Each row is followed by its class number.
[ -4.5   0.2  -1.1   6.0  -3.3 -17.7  -2.7   0.6  -8.8   1.0  -0.2  -8.6
   5.8  -4.0  11.5  10.2  17.8  -6.2   4.5  -0.8   7.6   9.3   7.3   2.3
  -0.5  16.2   2.6   4.1   3.3   2.2 -16.8  -2.6  -3.2   1.1  -0.7   7.5
 -14.2  -2.7   0.3  -4.0 -14.4   6.5  -0.2   6.5  -1.7 -15.8   3.5   3.9
   2.3   4.1 -15.9  -1.1   3.0  -1.9   4.4  -0.5  -8.4  -2.9   5.3  -6.9
  -5.9]  0
[ -8.7   6.9  21.8   7.2  -0.3 -34.3  -0.1   4.6 -18.4  -6.5  -8.7 -11.7
   9.3  19.4   7.5   0.1  -3.6  10.0 -16.6   0.6   9.1   6.3  21.8   3.6
   2.9 -31.9 -15.0  -1.2   4.5   4.8   5.9  -1.8   7.6  -5.5  -1.7   0.4
 -12.0  -7.9   2.5  -1.8   4.9   1.4  -3.6   3.4  -7.0 -20.8   9.2   8.2
  10.3  21.3   1.1  -6.5  14.2   3.0  -0.2   8.6  -3.5  24.4   7.9 -12.8
  -4.4]  3
[ -9.4   5.8  -1.1  -2.8  -3.7 -15.6  -0.2   6.8  -7.7  -4.5  -9.8 -13.9
  10.5   0.5  17.3  -3.1  -4.4  -6.3 -12.4  -4.5   8.3   9.9   3.3  -5.1
  -5.2  -9.9  -4.4   8.2  -0.3  -0.8  -7.2  -2.4   5.0   1.5   7.2   7.7
 -10.4  -0.7  -3.3  -5.5  -3.2   3.4  -3.0   2.8  11.3  -4.1  -2.9  -7.1
  -4.2  16.0  -6.2  -7.8   0.5  -8.6   2.1   5.4   2.3   5.6   7.3  -9.7
 -10.3]  3
[  0.2  -3.7   6.2   5.1  -2.7  11.3  10.0  -2.5 -19.3   5.8  -3.9   7.0
  -6.7   8.9   0.5  11.6 -24.8   4.4  -5.2  -4.0 -10.5  10.7  -7.1   6.6
   0.2 -16.8   7.6  -1.8  -3.0   3.4  12.5  -4.2   1.4  12.4  21.8   1.6
  11.3   5.1   2.4  -2.7   1.5 -14.1   2.1  -2.3   6.2  18.5   6.3   7.2
  18.2  -3.5  -6.5 -13.2 -15.0  -2.7  -9.6  -1.2   4.9 -10.5 -10.8  -0.4
   1.9]  3
[  7.2   5.8  16.6  11.5  10.9 -72.0  -3.6  15.4 -19.1   2.8  -7.0 -13.6
  16.3   9.8  -2.3  13.4 -20.3  14.4   0.9  -2.0   4.5  -3.5  -9.3  10.8
   5.8 -49.0 -14.5  -0.1   0.0   0.1 -15.2   7.3  -5.5  -1.2 -35.1   4.2
  -6.1  -2.1 -10.7  10.1   9.0 -17.8  10.8  -4.6   6.0 -12.4  22.3  10.8
 -12.3  21.9  -1.3  -6.6   0.1  -6.4  -7.6  11.6 -19.6  42.4  -6.7 -11.7
  14.8]  3
[ -2.7  -4.6  19.3  10.8   1.3  -2.2  -2.5  -2.1  -8.7   1.7  -5.7  -7.9
  10.0   7.5   0.4  -1.8   6.5  -1.5   0.0   4.4   8.3 -13.3  16.5   1.1
   0.2 -13.5  -8.4  -1.0   4.5  -1.4  -5.0  -4.8  -5.6  -2.0 -20.2  -2.9
 -12.8 -10.0   3.4   5.6   4.2  -0.2  -3.3   4.4  -8.1 -25.6  12.8   8.5
   1.3  -3.9  -1.4   5.0   7.9   7.0   2.2  -1.0 -10.2  16.0   8.0  -9.7
  -2.4]  0
[ -0.1   1.6  -2.8  -3.2  -1.1 -16.0  -6.3   4.0 -11.9  -1.6  -2.1  -2.4
   2.8   7.9  -2.6  -5.7 -15.9   2.1  -2.0  -2.0  -8.2   8.5  -5.9   0.5
   5.7 -20.6  -1.1  -3.0  -0.4  -2.7   6.2 -34.5   4.1   6.9  16.4   6.2
  -1.7   3.9   1.8  -2.5   4.0  -6.5  -2.7  -1.8  -0.5   7.0  -3.4   0.4
   8.4  17.2  -1.7  -6.6  -7.2  -0.3  -3.0  -4.3   4.7  -3.4  -3.0  -2.8
  -0.4]  2
[  3.5  -0.8   7.0   0.6   3.0 -23.5   0.5   0.4 -18.5  -1.6  -3.5   6.4
 -15.6  13.0 -19.5  -9.4 -23.2   8.6  -1.3  -0.1  -4.9   8.7  -2.0   5.8
   6.7 -37.9 -12.4  -9.0   6.5   4.3  13.2  -3.1  -0.5  -0.4  13.2  -6.2
  -0.8   0.4   5.0   2.4  11.4 -12.3  -9.6  -4.7 -14.7 -13.4   3.6   9.9
  14.8  11.0   4.9   6.7  -1.9  15.6  -4.2  -2.5   9.1   0.6  -2.9  -3.5
   2.7]  3
[ -6.3   2.7  21.3   5.2   6.5  20.9   3.6   5.2   6.2  -1.0  -8.5  -0.7
  21.1  19.8  -7.5  13.7 -40.0  -1.2 -14.3   1.9  -1.6 -34.4  10.0  -3.7
   2.4 -50.9  -9.6  -6.9  -3.1  -0.2   7.4  -0.9  -2.5  -3.3 -20.9  -4.5
   4.5 -10.4  -2.4  12.5  24.8  -4.2   2.3  -3.3   6.7  24.7   4.9  -4.6
 -17.6  21.0  19.8 -15.6  -0.9  -0.9  -5.9   0.1  -9.7  39.2   3.2  -3.3
  -2.4]  3
[ -5.6  -2.9   6.7   1.5  -0.6  54.8   5.0 -12.9  13.4  -3.8   8.6   7.0
  -5.8  14.0  -7.0   3.9   7.2  -7.4  -6.3   2.7  -8.7 -15.1   6.7 -10.7
  -4.7   6.0   3.8  -3.7   0.9  -1.8  14.3  -5.4  -0.1  -6.4  19.9  -7.7
   6.0  -6.2   6.4   6.0   3.9   9.7 -12.2   5.5 -11.9  14.6  -6.4  -0.3
   4.9 -13.2  12.9   3.8  15.2   4.7  -3.2  -6.8  15.0   6.4   5.7   6.7
 -12.1]  1
[  0.8  -4.5  11.9  -5.7  -3.6  56.7  12.0 -13.4  23.6  -2.7  15.2  26.0
  -8.4  -2.6   1.0   5.1  -0.3 -22.1  -4.8   1.2 -15.7 -23.3  -9.5 -11.8
 -10.5  20.4   1.5   5.0  -3.4   0.7   8.1   1.9  -1.4  -0.3  -4.0 -21.9
  20.1  -2.9  -4.7  17.8  -5.4   2.5   0.6  -0.5   4.4   3.4   5.2   1.1
  -2.3 -37.7  15.3  10.1  13.9  -8.8   2.6   7.1   5.3  13.7   3.2   6.5
  -6.7]  1
[  9.9  -4.4   9.1  -1.9   5.5  32.9   1.4  -2.2   1.5  -6.7   0.4   3.3
   0.0   9.7 -15.7  10.3 -10.0   0.7   0.5   0.9  -3.5 -16.7   4.4  -2.0
  -4.2 -21.4  -2.0  -5.4   0.1   1.6  -4.6   1.6 -10.4  -3.4  -9.2 -10.9
  12.0  -2.7   3.9  13.0   8.4  -8.3  -1.7   0.4   5.4  -6.3   8.7  11.2
 -11.7  17.7  22.2   0.2   8.1  -1.2  -4.4  11.4   2.9  25.2  -3.0   1.7
  -2.3]  1
[  6.4   0.8   7.7   4.9   7.0 -27.4   3.0  -3.2 -13.9   2.1   0.2   5.4
  -3.7  19.0 -20.3  -5.5 -18.4  23.6   0.6   3.2  -4.2   3.2  -1.2   3.9
  10.3 -30.8  -8.0 -11.3   3.0   2.3  23.8  -0.6  10.2  -2.3   0.1  -7.6
   7.5  -1.0   8.3   5.0  15.0 -16.2  -8.5  -7.4 -11.1  -2.9   6.0  10.6
  13.0  20.1   7.9  -4.6  -2.5  10.7  -9.3  -1.5   9.4   7.8 -14.1  -6.5
   9.3]  3
[-10.6   7.7   8.6   6.7   2.7 -35.7   6.4  -5.1  -0.6   0.1  -0.9   0.6
  -7.8  10.5   1.2 -11.1   6.2  14.5 -10.1   1.0  -0.9  18.3   6.9   3.7
   7.1  -4.8 -10.8  -2.2   5.0  -1.9  20.5  -2.4  16.0  -1.3  22.0  -0.6
  -1.3  -0.6   5.9  -2.1   8.3   3.2  -7.9   0.7 -16.8  -4.1  -6.8  -0.8
  14.1  26.4  -5.7   2.5  -3.9   3.1  -5.5   5.2   4.0  -2.4  -5.8  -6.5
  -0.4]  3
[ -2.7  -7.6   2.5   6.0  -5.9  39.8  -0.1  -6.6 -11.0  -0.9   3.0   1.7
  -3.6   4.5   7.1  10.3   4.6  -6.5  -0.3   0.5  -1.6   0.3  13.9   1.1
  -6.6  15.0   9.8  -1.3  -0.7  -0.9   1.4  -4.4   0.7  10.0  18.5   0.1
   7.3  -1.9   4.0  -4.5  -5.4   1.7  -5.4   3.0   4.4   6.1  -2.5   3.6
   6.9 -22.6   0.9  -6.8   1.0  -0.7  -0.9  -4.7   7.2 -12.9  -2.4   1.4
  -8.8]  2
[ -3.5  -2.3   4.0   7.7  -2.8  26.7   1.8  -0.3 -18.1  -7.4  -9.4 -14.8
 -10.2   9.9  16.8   7.3  16.6   3.2  -7.7   0.2   5.7  20.6  27.2   5.9
  -5.1  11.6   8.7   1.6   0.4  -0.6  -8.9  -3.4   2.7  10.9  24.5  -0.3
   4.0  -7.7   6.5 -16.7  -4.6   0.6  -7.3   4.9   3.7 -11.0  -5.3   5.4
   6.6   0.6   2.6 -14.7   8.5  -2.9  -2.7  10.6   4.7  -4.4  -3.3   0.7
  -9.5]  0
[ -4.4   5.5  -1.0   2.3  -2.6 -13.6   4.6   1.4   9.6  -5.0  -4.1  -4.6
   4.0   7.4  11.5  11.1   5.5 -16.0  -2.1  -1.9  -3.4  -8.4  -1.7  -9.5
  -5.1  -3.2   3.1   1.5  -9.1   1.0 -10.5  -5.6  -8.3   2.1  12.4   9.8
   5.2  -4.4  -3.0  10.5  -1.7   6.5   2.2   8.0  14.7   6.6   2.4  -9.6
 -12.2  -3.8  -6.3  -4.5   5.7  -8.5  -5.2  -4.9 -13.3  17.0   3.0   2.1
  -9.2]  1
[ -2.9  -9.1  26.2  23.4   0.4  19.9   6.8   2.1 -22.1  -0.7  -4.4  -2.3
  16.7  10.1  -2.9  12.1 -20.8   8.0  -6.7   0.7   0.8   2.9   5.7  11.4
  -1.3 -17.8  -0.3   3.7   2.1   2.3  -3.1  -4.6  -4.1  13.2 -16.7  -7.3
  -6.5  -5.2   0.6  -1.4  -3.4 -13.7  -2.8  -0.8   0.9  -9.8  15.3  12.6
   9.9  -5.1  -5.8  -7.1 -10.3   1.9  -5.6   6.6  -0.8  -3.2   1.4 -11.3
   4.6]  3
[ -9.1   4.3  -3.6  -0.5  -7.0 -11.2  -9.0  -2.1 -10.5  -5.4  -3.9 -12.8
  -7.5   5.0  16.1  -3.3  18.0  -2.2  -6.4  -0.2   7.3   7.1  19.5 -19.2
  -4.7   5.6   8.6  -2.5   2.2  -3.8  -2.3  -3.0   1.5  -3.7  28.1   7.3
   3.9   3.1   2.2  -7.8 -13.3  11.6 -11.2   6.5  -0.3  -9.7  -5.4   2.6
   9.2 -10.0  -7.5  -7.7  16.5   3.3   0.9  -3.0  -2.8  -0.4  -2.0   1.1
 -12.1]  0
[  2.4  -2.3   0.6   5.3  -3.0   3.0   1.4   4.0 -25.2   2.1  -7.4  -6.0
   5.0   4.3   3.8   3.6 -16.2   3.9  -0.4  -0.9  -0.1  15.1  -1.6   3.4
  -0.1  -9.5   8.9   0.7   0.3   1.0  -0.8  -0.2  -2.0  12.7  15.4   4.1
   6.7   2.4   1.9  -7.6  -6.9 -12.4  -3.0  -4.9   5.8   9.6   1.6   4.7
  13.0  -1.6 -10.3 -11.4 -12.1  -4.1  -1.9   0.0   6.5 -15.2  -8.7  -5.0
   1.4]  2
[  5.0  -1.1   7.3  -0.3   1.2  44.3  -3.3   5.8 -38.1 -12.5 -20.0  -3.5
   9.9  23.9   5.6   8.1 -14.4  24.6 -11.7   2.9  12.8  21.3  24.5   6.2
  -4.0 -34.4   0.2  -2.2   5.0  -4.3  -0.3   2.8  11.5   0.9  11.8  -7.7
  15.5  -5.3   8.3  -8.4  10.7 -20.9  -7.4  -2.4  -3.7  -8.8  -0.6  23.9
  13.8  32.2  26.2 -33.1   6.5  -2.7   0.1  12.7  29.6  11.7  -8.3 -12.5
  -5.7]  3
[  0.5  -0.7   3.4  -1.3  -2.6 -38.4  -2.8   5.4 -51.9   3.4  -0.7   3.6
  12.1   2.3  -1.3   0.1 -17.9  -0.4   0.7  -2.0  -2.5   2.9 -19.7  10.2
   3.3 -26.8  -8.9   4.9   0.5   4.1  -0.8  -4.4   5.6   2.5  -9.5  -2.7
  -5.1   4.1  -7.6   8.3   0.1 -13.1   7.0   0.0   0.7  -2.6  11.1   3.5
  -0.3  14.0  -4.2  -5.6  -7.9  -1.3  -0.6  -1.0  -1.8   8.5   1.9 -10.3
   8.5]  3
[  1.6  -1.5  -3.8 -11.5  -7.4   2.3   5.6  -5.9  -3.6  -7.5  -3.8  11.4
   7.8  16.8 -16.3  -3.6 -15.1  -1.1  -0.1  -0.5  -4.8   0.7 -10.6 -15.3
   3.0 -36.0 -14.5  -1.4   5.9   2.7  11.8  -5.2   7.3  -0.4  15.0  -9.6
   2.2   1.4   1.1  12.6  12.2 -16.3  -5.6   1.5  -6.9  -3.3  -1.4   1.8
   5.4  28.8  17.2  -0.8  -3.0   3.6  -9.8 -11.3  23.3  13.4   5.3  -9.7
  -0.6]  1
[ -6.7  -3.7   2.3  -4.4   3.7  74.0   7.8  -4.9   2.6 -11.6 -11.8  -2.2
   7.6  19.9  -1.5   1.5 -15.5  -3.1 -14.8   3.0   0.4  -4.5  29.8 -16.3
  -5.0 -21.3  -1.2  -6.9   1.3   2.2  14.1  -4.0   8.3  -1.8  20.9  -4.1
   1.4 -12.3   5.0  -0.7  24.9  -0.1 -13.6   2.1  -3.0  17.7 -22.8   5.6
   4.6  22.2  29.4 -14.5   4.4   6.6  -9.5  -4.0  21.2   8.7  11.1  -2.9
 -16.0]  1
[ -1.3  -0.6   0.9   1.0  -8.5  10.4  -2.1  -1.7 -25.0   0.0  -0.8  -8.4
  -1.4   9.4  10.5   1.4  -8.1   2.5  -4.3  -1.9   1.1  10.5  12.7   0.4
  -3.9  -6.6   6.1  -2.6   1.4  -2.4   5.9  -2.0   3.2   9.7  26.7   2.2
   1.9  -1.0   7.3  -7.7  -6.9  -1.6  -7.1  -0.4   2.5   2.6  -1.2  12.6
  18.1  -3.4  -2.8 -15.7   5.1  -1.9  -1.6  -2.3  12.4 -10.2  -7.6  -5.4
 -10.8]  2
[  1.5  -5.0  -0.7  -3.5  -1.8  37.1  -4.7  -0.3  -8.2   3.7   1.2  -0.3
   1.7   4.2   0.9   4.4 -24.2  -8.5  -0.7  -1.7  -5.8 -11.7   2.1  -2.1
  -6.6 -15.9   5.0  -5.0  -2.5  -0.4   2.6   1.3  -7.7   1.1   5.7  -3.5
   9.3  -1.6   0.8   1.1  -0.3  -5.2   0.6  -1.6   9.2  14.5  -1.1   4.9
   1.1 -17.9  12.1  -8.2  -1.8   0.6  -0.8  -3.7   2.6  -0.2  -2.5   3.6
  -4.4]  2
[  3.4  -1.2 -12.9  -6.7  -4.3  45.6  -5.8  -3.8  13.4   1.0   3.7  10.8
  21.4  -1.2   1.2   5.3  16.1  -5.1  13.2   1.1   4.0 -15.8   2.1 -11.8
   3.1  19.1  10.5   0.5  -2.8   4.0   6.2  -1.3   4.7   1.8  -4.1   5.4
   3.8   2.7   2.6   7.5  -2.1  -6.9   1.1   2.0  -4.2  28.7  -9.1   5.0
  -6.8   9.7   3.6 -10.0 -13.7   0.5  -1.9 -16.1  13.2 -13.1   3.9  -1.0
  -8.8]  1
[ -6.2  -9.3  -5.5   8.8  -4.2  52.2   3.1  -8.2 -14.1   1.5  -1.3   2.1
   0.5   7.0   0.9   3.9   9.6   0.3   4.3   2.6  22.5   9.9  15.1   4.9
   2.9  18.7  16.0  -4.2   3.7   2.9  11.3  -7.5   4.4  13.8  24.6   2.6
   0.8   1.6   9.3  -6.5  -1.4  -8.6 -10.8   6.1 -10.9  10.9  -7.7   5.6
  18.9  -3.4  -3.7  -7.7 -14.4  12.0  -5.6 -12.6  18.5 -35.2  -1.4  -2.7
  -7.2]  2
[  8.8   5.0  -1.6  -2.6  -2.1 -59.4 -13.2   1.9 -18.2  -2.5   1.1 -14.7
 -14.9   3.1  -0.3   1.0  16.7  -6.2   3.5  -3.8   3.2  -2.5   3.4  -1.5
  -2.0 -25.1  -9.3  -8.4   2.8  -3.7 -17.7   4.4  -9.0  -6.4  13.2   3.3
  -1.5  -0.7   4.7  -1.9 -14.8   7.5  -0.5   4.3   6.3 -36.0   8.8   7.5
   3.3 -17.6  -4.0   8.3  24.3   8.1   6.2  -8.6 -17.6  22.4  -2.1  -2.7
  -1.3]  0
[ -0.2  -8.5  -0.4  -6.3  -4.2  -5.9  -7.0   0.1  -0.6  -1.4   4.6   0.7
 -11.5  -0.3  -0.2  -4.4  17.0 -21.6  10.1  -2.1  -6.2 -14.5   2.0 -14.0
  -3.7   4.2  -0.9   9.8   2.8  -0.7  -7.8  -6.7 -11.6  -5.4  12.1   0.3
  -6.5  -0.3   4.4   6.6 -13.8   7.4  -2.5   6.4  -1.6 -23.3   5.8   0.6
   0.4 -28.1  -6.3  19.2  13.6  11.5   4.9 -15.8  -7.8   1.4   9.2  -1.2
  -4.2]  0
[  6.3  -6.5  -4.6  -2.5  -3.7  44.8  -1.1 -12.7  -0.7  -4.3   5.7  11.5
  12.7   9.0   0.9  21.6  -7.5  -7.5  10.0  -0.4  -7.3 -25.1   0.1  -7.9
  -1.1  -4.2  12.9  -8.1  -4.8  -3.3   8.7  -3.8 -11.5   5.7  13.9   0.3
  16.0   1.2   3.1  10.9  -2.1 -13.3  -4.6   3.0   8.2  34.1   2.8   9.9
   1.2 -22.8   1.0 -12.9  -5.0   4.4 -12.0 -17.6   3.9  -4.2  -2.7   6.9
  -7.4]  2
